Look-ups in named tables: a row name and a column name give one cell, copied from the table.

Table zer
	bafup	gagav	kel	dusad	zoduf	valofif	rogit
labu	191	111	176	159	124	204	233
zezunu	82	173	131	87	161	149	187
vanub	188	233	150	88	137	113	165
med	61	101	165	206	128	172	107
kulimi	138	174	161	119	148	112	130

What is the rogit of labu in zer? 233
What is the bafup of zezunu in zer? 82
What is the gagav of labu in zer? 111
What is the zoduf of vanub in zer? 137
What is the kel of med in zer? 165
What is the dusad of med in zer? 206
What is the gagav of med in zer? 101

Table supemo
columns: kof, tozi, bine, vod, ruri, guba
peg: [3227, 62289, 19733, 63576, 55997, 49886]
gavo: [71578, 75452, 23657, 47658, 30598, 76913]
zit: [42517, 49675, 54444, 54726, 34731, 35639]
zef: [48055, 57702, 61123, 25626, 73906, 66271]
kipa: [27096, 22363, 51716, 11600, 78962, 44652]
kelimi: [26218, 56852, 43759, 41157, 36248, 16887]
ber: [21943, 54689, 38520, 77051, 71323, 20626]

What is the tozi of gavo in supemo?
75452
What is the tozi of kelimi in supemo?
56852
What is the vod of kelimi in supemo?
41157
What is the guba of kelimi in supemo?
16887
What is the guba of zit in supemo?
35639
What is the vod of zit in supemo?
54726
What is the bine of ber in supemo?
38520
What is the vod of gavo in supemo?
47658
What is the kof of gavo in supemo?
71578
What is the ruri of kelimi in supemo?
36248
Which row has the largest guba? gavo

tid.tsv
	puz	vuv	dinade	tazali	ninumu	mas	zepoti	detake	kaz
derom	5.42	8.03	9.12	9.37	4.43	9.90	6.57	8.99	5.22
sifi	7.35	3.97	9.46	3.44	8.85	9.39	4.71	7.37	4.31
tebig	7.65	4.51	3.81	3.17	8.73	3.00	5.96	3.72	7.13
zasal	2.88	7.82	8.05	8.42	2.00	8.49	7.30	8.60	8.25
karudi	2.89	5.00	8.92	4.43	3.78	8.85	6.22	7.99	7.99
bemud	8.14	4.09	9.00	3.84	9.56	8.75	4.80	6.92	4.45
darava	7.57	4.57	3.56	3.25	8.58	2.76	6.03	3.63	7.23
vumi	7.11	4.74	3.60	3.42	7.98	2.86	6.11	3.86	7.44

What is the vuv of tebig in tid? 4.51
What is the zepoti of karudi in tid? 6.22
What is the kaz of karudi in tid? 7.99
What is the puz of darava in tid? 7.57
What is the puz of sifi in tid? 7.35
What is the puz of karudi in tid? 2.89
What is the mas of derom in tid? 9.90
What is the detake of bemud in tid? 6.92
What is the mas of bemud in tid? 8.75
What is the puz of zasal in tid? 2.88
What is the tazali of tebig in tid? 3.17
What is the vuv of darava in tid? 4.57
What is the tazali of bemud in tid? 3.84
What is the dinade of derom in tid? 9.12
What is the dinade of tebig in tid? 3.81
What is the tazali of sifi in tid? 3.44
What is the ninumu of zasal in tid? 2.00
What is the kaz of derom in tid? 5.22
What is the zepoti of darava in tid? 6.03

Table nuva
fields: zam, sidekuf, zod, zuzo, kiz
mok: [7462, 6837, 6835, 1849, 4088]
fam: [7567, 7346, 7354, 4986, 6188]
parome: [7405, 7193, 7183, 6194, 6478]

What is the zuzo of parome in nuva?
6194
What is the zam of fam in nuva?
7567
What is the zod of parome in nuva?
7183
What is the zod of mok in nuva?
6835
What is the sidekuf of parome in nuva?
7193
What is the kiz of mok in nuva?
4088
What is the kiz of parome in nuva?
6478
What is the sidekuf of mok in nuva?
6837
What is the kiz of fam in nuva?
6188
What is the zam of mok in nuva?
7462
What is the zuzo of mok in nuva?
1849
What is the zod of fam in nuva?
7354
What is the sidekuf of fam in nuva?
7346
What is the zam of parome in nuva?
7405
What is the zuzo of fam in nuva?
4986

lalide
|  | fon | pef | pabega | nef |
|---|---|---|---|---|
| pudokeg | 177 | 152 | 128 | 140 |
| nade | 150 | 192 | 150 | 180 |
| suf | 145 | 156 | 156 | 158 |
| rase | 160 | 115 | 145 | 123 |
| zorasib | 76 | 117 | 216 | 159 |
| zokun | 53 | 83 | 237 | 147 |
| monap | 130 | 166 | 168 | 171 |
| nam | 158 | 115 | 146 | 124 |
| savero | 152 | 111 | 152 | 123 |
| lek | 135 | 154 | 164 | 161 |

What is the pabega of zokun in lalide?
237
What is the nef of suf in lalide?
158
What is the pabega of rase in lalide?
145
What is the pef of pudokeg in lalide?
152
What is the nef of zorasib in lalide?
159
What is the pabega of lek in lalide?
164
What is the pef of nam in lalide?
115
What is the pabega of zorasib in lalide?
216
What is the pabega of nam in lalide?
146
What is the fon of rase in lalide?
160
What is the nef of rase in lalide?
123
What is the pabega of pudokeg in lalide?
128
What is the pef of suf in lalide?
156
What is the fon of lek in lalide?
135

Table ruzisam
columns: vedod, sotome, kep, nobukam, tigopu, vatun
vovod: [220, 203, 82, 98, 202, 119]
digoged: [80, 167, 236, 147, 150, 197]
nebesog: [81, 199, 239, 112, 198, 241]
bimevub: [209, 172, 91, 130, 183, 128]
mog: [89, 118, 219, 201, 53, 96]
gemal: [137, 212, 177, 94, 221, 216]
filun: [90, 202, 232, 108, 204, 240]
vukebal: [101, 222, 219, 88, 218, 234]
rugep: [231, 162, 67, 138, 185, 119]
zozev: [145, 158, 169, 146, 202, 221]
mabemu: [173, 236, 139, 69, 222, 165]
divig: [134, 140, 171, 177, 69, 58]
nuf: [76, 123, 232, 197, 60, 111]

rugep, tigopu: 185
bimevub, nobukam: 130
filun, sotome: 202
zozev, tigopu: 202
mog, vedod: 89
nebesog, kep: 239
nuf, sotome: 123
vukebal, nobukam: 88
nebesog, vatun: 241
vovod, tigopu: 202
mabemu, sotome: 236
bimevub, sotome: 172
nuf, nobukam: 197
nebesog, nobukam: 112
nebesog, tigopu: 198
zozev, kep: 169
nebesog, sotome: 199
gemal, kep: 177
mog, sotome: 118
Which row has the largest tigopu? mabemu

zuku.csv
,visuk,vodilo,ror,bur,fim
bula,558,299,496,457,415
fopila,194,470,360,317,480
susakop,62,403,451,477,407
duvaset,757,454,456,597,482
nudumo,676,630,219,315,762
rez,201,293,595,765,337
ropit,436,268,405,823,888
pak,463,537,436,332,269
takeni,340,581,273,284,606

What is the bur of susakop in zuku?
477
What is the ror of susakop in zuku?
451
What is the vodilo of nudumo in zuku?
630
What is the fim of bula in zuku?
415
What is the vodilo of duvaset in zuku?
454
What is the bur of fopila in zuku?
317
What is the bur of rez in zuku?
765
What is the fim of rez in zuku?
337
What is the bur of nudumo in zuku?
315
What is the visuk of duvaset in zuku?
757
What is the ror of rez in zuku?
595
What is the fim of pak in zuku?
269
What is the vodilo of ropit in zuku?
268
What is the fim of nudumo in zuku?
762
What is the vodilo of susakop in zuku?
403
What is the visuk of bula in zuku?
558
What is the vodilo of rez in zuku?
293
What is the ror of takeni in zuku?
273
What is the visuk of nudumo in zuku?
676

fomub:
       fafore   roze    sos
pari     4226   2326   3754
sifa     6501   4183   6022
kir     -6021   -367  -3929
tonit    2971   2548   2953
teni    -6538  -3187  -5729
vig     -7790  -3803  -6844

fafore of kir = -6021
fafore of tonit = 2971
fafore of teni = -6538
sos of teni = -5729
sos of kir = -3929
roze of sifa = 4183
fafore of pari = 4226
roze of teni = -3187
roze of tonit = 2548
roze of vig = -3803
roze of kir = -367
sos of sifa = 6022
roze of pari = 2326
sos of pari = 3754
fafore of sifa = 6501
Which row has the largest roze? sifa

kuvupeb
       zoriloz  zos  fur
fabog      197   82  216
lev         61  220  209
pap         57  216   79
feziz      207   68   70
dotid      231  225  109
nof        239  232   47

dotid, zos -> 225
fabog, zoriloz -> 197
nof, fur -> 47
feziz, fur -> 70
feziz, zos -> 68
feziz, zoriloz -> 207
nof, zoriloz -> 239
Row with the largest zos: nof

rif
       mib  ravota  peze  vug  kot  nof
rus    200     182    57  106   54  121
kef     72     124   225  143  192  196
vuf    180     208   130   57   71  186
vekul  138     155   141   57   96  163
ruv    212     153    95  133  114   98
vamem  134     119   189  191  224  152

kot of vamem is 224
peze of vuf is 130
nof of vuf is 186
vug of vuf is 57
nof of kef is 196
kot of kef is 192
peze of rus is 57
mib of vamem is 134
vug of vekul is 57
mib of kef is 72
ravota of vuf is 208
peze of vamem is 189
ravota of rus is 182

Table vetaki
	mibusiv	rav	difotot	kabu	gelub
famiki	362	208	620	582	410
pebata	306	704	309	765	483
gesomuf	825	532	727	349	667
vub	855	554	688	349	663
sikot	798	509	740	327	658
zibobud	817	491	741	336	653
kava	843	613	691	337	719
zoto	780	844	524	431	681
duka	708	335	769	375	589
zuf	237	386	474	721	409
napu	520	906	351	607	585
zomonel	453	223	662	573	439

gelub of pebata = 483
kabu of vub = 349
mibusiv of pebata = 306
gelub of zomonel = 439
gelub of duka = 589
gelub of zuf = 409
mibusiv of zoto = 780
kabu of kava = 337
kabu of pebata = 765
gelub of sikot = 658
kabu of zoto = 431
gelub of napu = 585
gelub of zoto = 681
difotot of zuf = 474
difotot of gesomuf = 727
rav of napu = 906
rav of kava = 613
gelub of kava = 719
gelub of zibobud = 653

